Below are the code and all the weights of a small trained network. Each question names an input and a class and asks about switching units off, where a switched-off unit gives its printed mean instead of its output.

import numpy as np


def w(rows, s, z=0):
    codes = np.array(rows[::2]) - 128.0
    scale = np.full(codes.shape[1], s)
    scale[-1] = z or s
    return codes * scale


def norm(h):
    return h / np.sqrt((h * h).mean(-1, keepdims=True) + 1e-5)


def f(y):
    return y / 2 * (1 + np.tanh(0.7978845608 * (y + 0.044715 * y**3)))


def log_softmax(a):
    a = a - a.max(-1, keepdims=True)
    return a - np.log(np.exp(a).sum(-1, keepdims=True))


def net(x, mask):
    res = np.array(x, float).reshape(1, 6) / 4 @ E
    u = 0
    for l in range(2):
        y = f(norm(res) @ A[l][:, :-1].T + A[l][:, -1])
        res = res + np.where(mask[u : u + 4], y, B[l][:, -1]) @ B[l][:, :-1]
        u += 4
    return log_softmax(norm(res)[-1] @ U[:, :-1].T + U[:, -1])


A, B = {}, {}
E = w([
[44,185,131,193,207,100,208,227,186,95,84],'x0',
[146,4,101,48,160,65,73,157,222,124,76],'x1',
[129,129,116,112,130,135,110,166,132,109,187],'x2',
[69,111,15,118,120,104,87,152,2,121,96],'x3',
[152,104,115,169,175,99,128,90,98,102,140],'x4',
[137,113,142,128,113,131,144,172,117,192,133],'x5',
],0.0062)
A[0] = w([
[212,59,59,107,138,119,176,166,241,104,87,52],'L0N1',
[110,163,123,83,228,129,228,192,119,87,88,18],'L0N2',
[158,125,254,142,160,117,138,90,246,134,173,7],'L0N3',
[245,113,175,161,152,231,143,144,209,117,149,5],'L0N4',
],0.0055,0.0034)
B[0] = w([
[159,133,95,110,77,55,181,83,129,82,172,251],'L0N1',
[94,59,105,197,9,162,57,23,183,216,193,209],'L0N2',
[50,163,244,120,243,125,87,216,20,171,78,249],'L0N3',
[115,33,114,162,126,154,139,129,1,33,79,192],'L0N4',
],0.0076,0.0031)
A[1] = w([
[97,111,109,166,178,211,15,182,92,103,21,251],'L1N1',
[85,162,108,244,182,139,187,180,229,130,127,35],'L1N2',
[195,91,186,99,95,227,44,38,105,137,145,80],'L1N3',
[164,255,147,186,96,175,249,128,84,76,166,89],'L1N4',
],0.0059,0.0029)
B[1] = w([
[39,187,122,147,108,148,85,186,57,125,182,244],'L1N1',
[178,92,89,182,108,204,140,100,177,133,146,218],'L1N2',
[110,111,123,195,90,172,133,154,183,111,112,250],'L1N3',
[159,107,124,47,122,8,151,139,154,94,98,253],'L1N4',
],0.012,0.0041)
U = w([
[31,116,182,134,187,154,122,157,49,153,126,253],'0',
[157,85,111,227,90,244,131,86,191,146,144,93],'1',
[149,103,148,43,151,10,179,103,153,118,117,24],'2',
],0.012,0.0022)

Each question gives the input, the list of numbers given to net, and the class t.
The units are the neurons (one row each of A and B). Each row of codes is followed by its name. A weight is (code - 128) times the scale printed after its matrix; where a second scale follows, it is the last column's (A, B and U).
mask holds one flag per neuron, layer by layer. A switched-off neuron (its flag False) gives its mean, the last column of its row in B, instead of its output. The means were averaged over made-up inputs and are rounded, as every weight is.
A unit's drop is (log p(t) with every unit on - log p(t) with that unit switched off) / (log p(t) with every unit on - log p(t) with every unit switched off).
The circuit of an input: a set's keep is (log p(t) with only the set's units on - log p(t) with every unit switched off) / (log p(t) with every unit on - log p(t) with every unit switched off). Starting from all 8 units, units are removed one at a time, each time the one whose removal leaves the highest keep (on an exact tie, the one counted first), for as long as the keep stays at least 0.8.
circuit, biggest first: the units of the circuit, biggest drop first
most important unit: the unit with the biggest drop
top k neurons: the k neurons with the biggest drops, biggest first
k most important neurons of layer l: the k neurons of layer l with the biggest drops, biggest first
drop when u is switched off: that unit's drop, to one decimal
input [8,8,-2,7,3,-7], class 1: circuit, biggest first -> L0N3, L0N2
input [7,-8,6,5,-1,8], class 2: top 3 neurons -> L1N4, L0N3, L1N3
input [6,4,1,-5,7,-3], class 1: most important unit -> L1N2
input [4,-5,-3,-6,3,2], class 0: top 2 neurons -> L0N3, L0N1
input [4,7,-3,-7,-4,5], class 0: top 2 neurons -> L0N3, L1N4
input [0,-6,-1,5,8,0], class 2: top 3 neurons -> L1N4, L0N3, L0N4
input [-3,-3,5,-3,6,3], class 0: top 2 neurons -> L0N1, L0N4
input [1,4,-6,-4,3,3], class 0: top 2 neurons -> L0N3, L1N4
input [-5,6,-1,-6,-3,-7], class 0: top 3 neurons -> L0N3, L0N4, L1N4
input [-7,-8,-7,6,8,-2], class 2: 3 most important neurons of layer 0 -> L0N2, L0N3, L0N4
input [5,-7,0,6,4,-4], class 2: top 3 neurons -> L1N4, L0N3, L0N4
input [7,-2,7,6,0,-8], class 1: 3 most important neurons of layer 0 -> L0N2, L0N3, L0N4
input [5,-5,0,-6,4,-6], class 0: top 4 neurons -> L0N3, L0N1, L1N1, L0N4
input [-7,6,3,2,-7,-7], class 1: top 2 neurons -> L1N3, L1N4
input [6,0,0,-3,5,-3], class 1: circuit, biggest first -> L1N2
input [-3,-4,-7,2,-2,7], class 2: 2 most important neurons of layer 0 -> L0N2, L0N3
input [0,7,-4,-8,3,0], class 0: top 3 neurons -> L0N3, L0N4, L1N4
input [8,8,8,2,2,3], class 1: top 3 neurons -> L1N4, L1N2, L0N2
input [6,-7,1,5,5,2], class 2: top 4 neurons -> L1N4, L0N3, L1N3, L0N4
input [4,-8,5,5,2,4], class 2: top 2 neurons -> L1N4, L0N3
input [8,7,0,6,-7,8], class 1: 2 most important neurons of layer 1 -> L1N4, L1N2
input [0,-4,-2,-7,-3,-6], class 0: drop when L0N3 is switched off -> 0.8
input [5,1,-5,0,-1,-7], class 1: drop when L0N3 is switched off -> 0.0
input [-1,4,6,-7,-1,7], class 0: drop when L0N3 is switched off -> 0.8
input [-4,-8,5,-6,-2,-5], class 2: drop when L1N4 is switched off -> 1.1
